Here is a tiny trained network, its code and every weight. The questions are about switching its units off for an input and a class, where a switched-off unit gives its printed mean instead of its output.

import numpy as np


def w(rows, s, z=0):
    codes = np.array(rows[::2]) - 128.0
    scale = np.full(codes.shape[1], s)
    scale[-1] = z or s
    return codes * scale


def norm(h):
    return h / np.sqrt((h * h).mean(-1, keepdims=True) + 1e-5)


def f(y):
    return np.maximum(y, 0)


def log_softmax(a):
    a = a - a.max(-1, keepdims=True)
    return a - np.log(np.exp(a).sum(-1, keepdims=True))


def net(x, mask):
    res = np.array(x, float).reshape(1, 5) / 4 @ E
    u = 0
    for l in range(4):
        y = f(norm(res) @ A[l][:, :-1].T + A[l][:, -1])
        res = res + np.where(mask[u : u + 9], y, B[l][:, -1]) @ B[l][:, :-1]
        u += 9
    return log_softmax(norm(res)[-1] @ U[:, :-1].T + U[:, -1])


A, B = {}, {}
E = w([
[212,181,213,2,150,82,99,133,83,86,85],'x0',
[44,199,169,43,77,57,193,132,155,144,252],'x1',
[189,121,163,113,55,205,174,107,148,176,86],'x2',
[119,80,211,110,88,41,29,28,223,195,72],'x3',
[145,152,211,160,218,168,113,118,206,69,214],'x4',
],0.0068)
A[0] = w([
[50,197,187,58,119,64,177,104,98,133,126,80],'0.n0',
[173,30,108,205,73,124,187,173,122,99,199,61],'0.n1',
[142,130,77,153,174,176,3,91,139,115,29,82],'0.n2',
[130,121,192,103,99,85,105,135,33,139,96,123],'0.n3',
[105,170,157,90,186,196,106,143,192,138,178,3],'0.n4',
[174,238,7,147,114,206,159,147,47,56,201,54],'0.n5',
[144,120,169,90,34,165,218,143,198,136,135,74],'0.n6',
[178,111,155,111,62,249,134,161,163,184,97,29],'0.n7',
[154,181,71,66,113,46,229,109,185,151,111,172],'0.n8',
],0.0047,0.0024)
B[0] = w([
[147,84,105,197,142,83,135,179,188,125,112,204],'0.n0',
[99,169,197,114,135,183,108,61,163,151,62,173],'0.n1',
[160,126,112,164,160,22,203,202,161,164,144,223],'0.n2',
[23,141,97,189,95,165,142,120,170,37,87,189],'0.n3',
[203,68,20,105,105,222,52,102,60,136,129,160],'0.n4',
[145,143,87,43,255,86,207,32,128,222,121,253],'0.n5',
[182,78,165,182,102,113,157,85,34,120,126,181],'0.n6',
[105,47,182,118,162,133,155,134,72,134,110,184],'0.n7',
[176,97,144,187,114,111,159,149,115,113,99,198],'0.n8',
],0.0062,0.0049)
A[1] = w([
[103,126,118,89,109,133,154,84,93,143,189,195],'1.n0',
[125,153,178,106,83,97,143,127,140,154,254,61],'1.n1',
[104,144,61,88,86,108,147,103,119,158,79,24],'1.n2',
[165,162,160,58,133,126,131,144,78,70,133,117],'1.n3',
[187,148,162,143,150,222,87,138,193,100,202,5],'1.n4',
[196,142,110,97,117,111,178,132,191,88,96,165],'1.n5',
[82,102,74,172,88,192,169,99,127,152,174,61],'1.n6',
[93,92,161,141,116,113,57,68,194,153,108,122],'1.n7',
[87,132,101,97,202,117,28,121,124,94,172,121],'1.n8',
],0.0083,0.0024)
B[1] = w([
[196,99,103,161,183,157,156,135,148,121,92,190],'1.n0',
[252,147,125,182,79,65,168,174,157,117,102,192],'1.n1',
[82,76,94,63,73,107,124,142,167,36,123,187],'1.n2',
[2,188,139,176,150,174,88,139,196,127,63,197],'1.n3',
[154,64,96,17,66,191,81,82,119,24,182,184],'1.n4',
[69,111,156,181,179,167,159,127,174,116,129,207],'1.n5',
[18,163,162,183,182,132,56,236,191,106,78,199],'1.n6',
[85,192,73,59,219,177,155,119,126,152,136,253],'1.n7',
[118,102,203,206,31,161,131,60,26,104,141,196],'1.n8',
],0.0066,0.0061)
A[2] = w([
[122,120,141,105,79,43,34,2,206,213,104,140],'2.n0',
[111,205,128,121,38,45,192,122,113,110,194,67],'2.n1',
[170,165,98,105,128,110,50,46,173,169,124,4],'2.n2',
[144,109,185,73,89,221,159,140,132,197,114,92],'2.n3',
[161,80,180,162,161,103,125,108,109,153,132,157],'2.n4',
[158,133,171,89,115,131,146,162,120,117,99,122],'2.n5',
[63,111,91,123,153,23,99,145,41,116,149,118],'2.n6',
[207,168,147,139,141,137,76,171,78,112,68,33],'2.n7',
[195,13,107,121,159,153,69,113,106,123,108,155],'2.n8',
],0.0073,0.0015)
B[2] = w([
[107,207,82,98,210,190,216,219,38,137,195,254],'2.n0',
[205,89,141,168,124,173,145,177,150,199,99,186],'2.n1',
[128,184,64,105,154,152,195,109,84,110,153,167],'2.n2',
[54,151,155,252,106,102,107,65,13,137,200,187],'2.n3',
[171,61,117,151,98,148,200,110,112,110,126,179],'2.n4',
[58,177,153,175,137,32,99,155,120,94,165,161],'2.n5',
[191,127,222,198,40,187,105,58,63,139,178,203],'2.n6',
[146,136,152,138,99,166,114,183,206,254,108,160],'2.n7',
[170,135,120,189,118,149,163,154,182,67,228,207],'2.n8',
],0.0069,0.0056)
A[3] = w([
[175,110,50,186,196,135,34,145,69,124,82,60],'3.n0',
[114,65,42,69,3,64,97,187,75,113,40,33],'3.n1',
[203,25,113,92,208,199,149,134,113,102,71,140],'3.n2',
[87,144,34,105,86,163,162,158,51,111,85,125],'3.n3',
[81,123,183,206,162,120,187,65,81,113,120,191],'3.n4',
[73,179,169,138,122,86,164,203,180,70,126,250],'3.n5',
[130,59,72,188,198,172,114,106,194,98,184,243],'3.n6',
[68,57,41,135,43,126,168,173,54,179,91,124],'3.n7',
[151,213,221,69,126,116,83,123,85,64,20,49],'3.n8',
],0.0063,0.0021)
B[3] = w([
[132,107,220,127,124,153,207,185,199,151,139,170],'3.n0',
[173,184,101,77,82,197,107,48,199,92,254,154],'3.n1',
[121,137,41,93,69,17,139,188,112,136,164,202],'3.n2',
[145,171,158,99,153,133,104,99,117,117,164,199],'3.n3',
[100,32,146,96,116,140,98,115,66,181,132,254],'3.n4',
[132,61,37,127,130,149,56,130,161,162,96,205],'3.n5',
[147,210,156,43,48,57,98,110,142,140,66,254],'3.n6',
[188,171,204,114,162,123,69,101,149,37,159,203],'3.n7',
[32,139,139,182,114,130,95,135,222,175,132,162],'3.n8',
],0.0071,0.0081)
U = w([
[119,203,82,59,235,166,214,165,71,148,149,143],'0',
[185,169,139,82,83,171,97,75,172,17,183,145],'1',
[216,117,142,195,113,82,187,222,203,151,100,135],'2',
[8,164,161,164,152,162,69,153,210,153,58,140],'3',
[141,98,211,210,82,177,145,95,32,136,150,141],'4',
[126,37,96,91,114,77,126,81,128,125,93,148],'5',
[171,98,91,125,167,126,98,69,122,104,49,16],'6',
[170,93,93,120,163,131,108,62,124,100,45,7],'7',
],0.013,0.011)

Each question gives the input, the list of numbers given to net, and the class t.
The units are the neurons (one row each of A and B). Each row of codes is followed by its name. A weight is (code - 128) times the scale printed after its matrix; where a second scale follows, it is the last column's (A, B and U).
mask holds one flag per neuron, layer by layer. A switched-off neuron (its flag False) gives its mean, the last column of its row in B, instead of its output. The means were averaged over made-up inputs and are rounded, as every weight is.
A unit's drop is (log p(t) with every unit on - log p(t) with that unit switched off) / (log p(t) with every unit on - log p(t) with every unit switched off).
The circuit of an input: a set's keep is (log p(t) with only the set's units on - log p(t) with every unit switched off) / (log p(t) with every unit on - log p(t) with every unit switched off). Starting from the 12 units with the biggest drops (on a tie, the unit counted first), units are removed one at a time, each time the one whose removal leaves the highest keep (on an exact tie, the one counted first), for as long as the keep stays at least 0.8.
units of the circuit, in order: the units of the circuit, biggest drop first
most important unit: the unit with the biggest drop
top k neurons: the k neurons with the biggest drops, biggest first
top k neurons in layer l: the k neurons of layer l with the biggest drops, biggest first
input [-1,-5,-6,7,8], class 1: top neuron -> 0.n5
input [-8,8,-4,0,-8], class 1: units of the circuit, in order -> 1.n2; 3.n7
input [-4,8,-7,-7,0], class 2: top 2 neurons -> 1.n1; 1.n7
input [1,6,-8,6,-1], class 4: top 3 neurons -> 2.n6; 1.n8; 0.n5
input [-5,1,4,-3,-5], class 1: top 4 neurons -> 1.n2; 3.n7; 1.n5; 1.n3
input [3,3,-3,4,-4], class 0: top 2 neurons -> 2.n0; 1.n6
input [7,4,6,4,-5], class 3: top 2 neurons -> 0.n3; 3.n8
input [-8,-8,8,3,-7], class 2: units of the circuit, in order -> 0.n2; 2.n8
input [-7,-6,-5,-6,3], class 3: units of the circuit, in order -> 1.n6; 2.n0
input [-5,-6,8,8,5], class 0: units of the circuit, in order -> 2.n0; 1.n7; 2.n2
input [4,-2,-6,5,-7], class 1: top 2 neurons -> 1.n2; 0.n3
input [-1,6,2,2,-6], class 1: top 4 neurons -> 3.n1; 1.n2; 3.n7; 0.n2
input [0,-7,-3,-2,-7], class 1: top 3 neurons -> 3.n1; 1.n2; 3.n7
input [-6,-8,-3,1,2], class 2: most important unit -> 0.n2
input [7,-4,8,8,0], class 0: top 3 neurons -> 2.n0; 1.n7; 1.n8
input [4,-4,5,-2,4], class 4: top 3 neurons -> 2.n3; 0.n7; 1.n6
input [-3,-6,8,-2,-8], class 1: units of the circuit, in order -> 1.n2; 3.n1; 3.n7
input [3,2,-8,7,3], class 4: top 4 neurons -> 1.n8; 2.n6; 0.n5; 0.n1
input [7,-3,-5,6,-1], class 3: top 2 neurons in layer 0 -> 0.n5; 0.n3
input [0,7,-8,-2,-5], class 4: units of the circuit, in order -> 2.n6
input [-5,2,7,5,2], class 4: top 2 neurons in layer 0 -> 0.n6; 0.n7
input [7,2,7,-1,1], class 3: top 2 neurons in layer 1 -> 1.n3; 1.n8
input [-5,1,-7,-5,-3], class 4: top 2 neurons in layer 1 -> 1.n7; 1.n8
input [-4,2,7,7,7], class 0: top 2 neurons in layer 1 -> 1.n7; 1.n8
